Look-ups in named tables: a row name and a column name give one cell, copied from the table.

fotevu:
         luf  fasuvat  gitegu  tomar
gedekot  -69        8      71     97
zitus    -43       35      32     49
mege      22      -49      51     64
marag     22       50      33     38

zitus, luf => -43
marag, gitegu => 33
mege, fasuvat => -49
marag, fasuvat => 50
gedekot, fasuvat => 8
gedekot, luf => -69
mege, tomar => 64

kol =
         fibale  kopuga  sevar    ruv
logigiv   -6096    1757  -1543  -5335
negir     -7410   -3084   2366  -1410
mep       -1889    -963  -2230  -2786
guzafa    -5135   -3276   -637  -9627
bara      -2313   -1035   8175  -3222
vur       -4315    7898   3583  -4638
pozag      2492    2342   2553   1765
rem       -7907   -5634  -5810  -4033

What is the ruv of logigiv in kol? -5335
What is the fibale of negir in kol? -7410
What is the kopuga of bara in kol? -1035
What is the sevar of vur in kol? 3583
What is the ruv of pozag in kol? 1765
What is the kopuga of logigiv in kol? 1757

dom =
         pil  gef  puv  difefil
labazup   -9   39  -53       15
zul       52    0   47      -17
vefiti   -22   20    2       36
lor       12  -20   16      -19
fesu      50  -14   84       -8
vovogam  -52  -56   19      -32
bapir     20  -33   85      -21
lod      -84  -47  -41       -6
rud       40   60   24       43

pil of lor = 12
puv of labazup = -53
gef of vovogam = -56
gef of fesu = -14
gef of lod = -47
gef of rud = 60
puv of vovogam = 19
pil of vovogam = -52
pil of lod = -84
difefil of lod = -6
difefil of vovogam = -32
gef of vefiti = 20
difefil of vefiti = 36
puv of zul = 47
difefil of rud = 43

Table pup
|  | tesuse | ruz | febene | pamizef | busugo | gozu | rek | mog |
|---|---|---|---|---|---|---|---|---|
| modaki | 142 | 155 | 132 | 118 | 145 | 163 | 160 | 210 |
| mego | 161 | 112 | 149 | 92 | 137 | 115 | 141 | 54 |
| dopaf | 133 | 130 | 160 | 121 | 154 | 198 | 184 | 70 |
| fav | 141 | 112 | 128 | 115 | 106 | 176 | 134 | 128 |

What is the tesuse of modaki in pup? 142
What is the pamizef of mego in pup? 92
What is the rek of dopaf in pup? 184
What is the febene of mego in pup? 149
What is the febene of modaki in pup? 132
What is the pamizef of dopaf in pup? 121
What is the ruz of fav in pup? 112
What is the busugo of modaki in pup? 145
What is the busugo of fav in pup? 106
What is the rek of fav in pup? 134
What is the ruz of mego in pup? 112
What is the busugo of dopaf in pup? 154
What is the tesuse of dopaf in pup? 133
What is the ruz of modaki in pup? 155
What is the rek of mego in pup? 141
What is the gozu of modaki in pup? 163
What is the pamizef of modaki in pup? 118
What is the mog of fav in pup? 128
Which row has the largest febene? dopaf

Table zalenel
|  | kuf | dezod | ved | miba | mukom |
|---|---|---|---|---|---|
| niberi | 2511 | 5723 | 6204 | 6632 | 5568 |
| pemarep | 2548 | 4796 | 4596 | 5208 | 2939 |
| maz | 2938 | 4015 | 8951 | 5662 | 3125 |
| zalu | 3148 | 2578 | 3300 | 5303 | 4199 |
| boge | 5344 | 3640 | 4627 | 4941 | 5913 |
| mubigak | 3188 | 5506 | 8520 | 6397 | 1333 |

What is the miba of pemarep in zalenel? 5208
What is the kuf of pemarep in zalenel? 2548
What is the kuf of zalu in zalenel? 3148
What is the dezod of pemarep in zalenel? 4796
What is the mukom of mubigak in zalenel? 1333
What is the dezod of niberi in zalenel? 5723
Which row has the largest kuf? boge

mog.tsv
	nof	firo
gup	7.96	-5.58
lazed	-5.48	7.34
bubomi	-3.65	-4.12
dotar	1.78	-3.21
fupe	-6.57	-1.91
par	-0.32	6.27
katus	1.02	-5.49

nof of katus = 1.02
firo of lazed = 7.34
firo of fupe = -1.91
firo of gup = -5.58
nof of gup = 7.96
firo of katus = -5.49
firo of dotar = -3.21
nof of par = -0.32

fel:
	girok	nol	tutas	sar	dipok	semavol	buzoru	vigosez	zuzizud
lovi	-0.015	0.098	-0.447	-0.352	-0.467	-0.559	-0.320	0.089	-0.106
taletas	0.369	0.039	-0.247	0.237	0.029	0.141	-0.366	-0.167	-0.242
rakik	0.486	-0.100	-0.145	-0.339	-0.528	-0.194	-0.409	0.125	-0.150
laku	-0.637	-0.347	0.132	-0.384	0.490	-0.314	0.939	-0.677	0.138
sov	0.393	0.026	-0.238	0.235	-0.539	0.198	-0.823	0.215	-0.716
vuraz	-0.080	-0.488	0.114	-0.459	-0.446	-0.710	-0.469	0.078	-0.594
sadi	-0.059	-0.294	-0.171	-0.114	0.090	-0.107	0.048	0.111	0.142
goz	-0.103	-0.027	-0.142	-0.118	-0.247	-0.127	-0.060	-0.383	-0.072
tezege	-0.291	0.063	-0.427	-0.518	-0.065	-0.194	0.238	-0.146	-0.495
rur	-0.322	0.229	0.142	-0.054	0.019	0.268	-0.357	-0.122	0.066
luvoza	-0.060	0.203	-0.177	-0.099	-0.184	0.408	-0.550	0.213	-0.380
memi	-0.415	-0.055	-0.155	-0.247	0.195	-0.073	0.187	-0.007	-0.036
dageri	-0.572	0.415	0.228	0.200	-0.247	-0.088	-0.050	0.025	0.095

buzoru of tezege: 0.238
nol of vuraz: -0.488
girok of sadi: -0.059
vigosez of memi: -0.007
sar of sadi: -0.114
sar of sov: 0.235
semavol of lovi: -0.559
girok of goz: -0.103
zuzizud of memi: -0.036

mif.csv
,famebub,ruz,mekenaz,novo,did,voteg,vot,fakobo,fer
foz,-0.4,0.0,0.0,-0.1,-0.1,-0.3,0.1,-0.3,-0.2
pipa,-0.2,-0.1,0.1,-0.4,-0.6,0.2,-0.1,0.6,-0.4
fitanet,-0.4,0.0,-0.1,-0.1,0.0,0.1,0.3,-0.1,-0.5
baz,-0.1,0.2,-0.2,-0.6,-0.8,0.1,-0.1,0.5,-0.4
radegip,0.1,-0.6,-0.1,-0.4,-0.2,-0.7,-0.8,-0.6,0.4
nemema,-0.1,-0.1,0.1,-0.5,-0.4,-0.2,-0.2,0.2,0.0
nul,0.0,-0.3,-0.5,-0.1,-0.4,0.1,-0.4,-0.1,-0.4
tet,-0.2,0.3,-0.4,-0.3,-0.2,-0.1,0.0,-0.2,-0.3
zakis,0.2,-0.5,-0.4,0.2,-0.1,0.0,-0.4,-0.2,-0.1
dur,-0.4,0.7,-0.2,-0.5,-0.1,-0.1,0.3,-0.1,-0.4

tet, fakobo -> -0.2
pipa, novo -> -0.4
tet, famebub -> -0.2
nemema, famebub -> -0.1
radegip, ruz -> -0.6
foz, did -> -0.1
nul, mekenaz -> -0.5
tet, vot -> 0.0
pipa, famebub -> -0.2
pipa, ruz -> -0.1
baz, vot -> -0.1
pipa, mekenaz -> 0.1

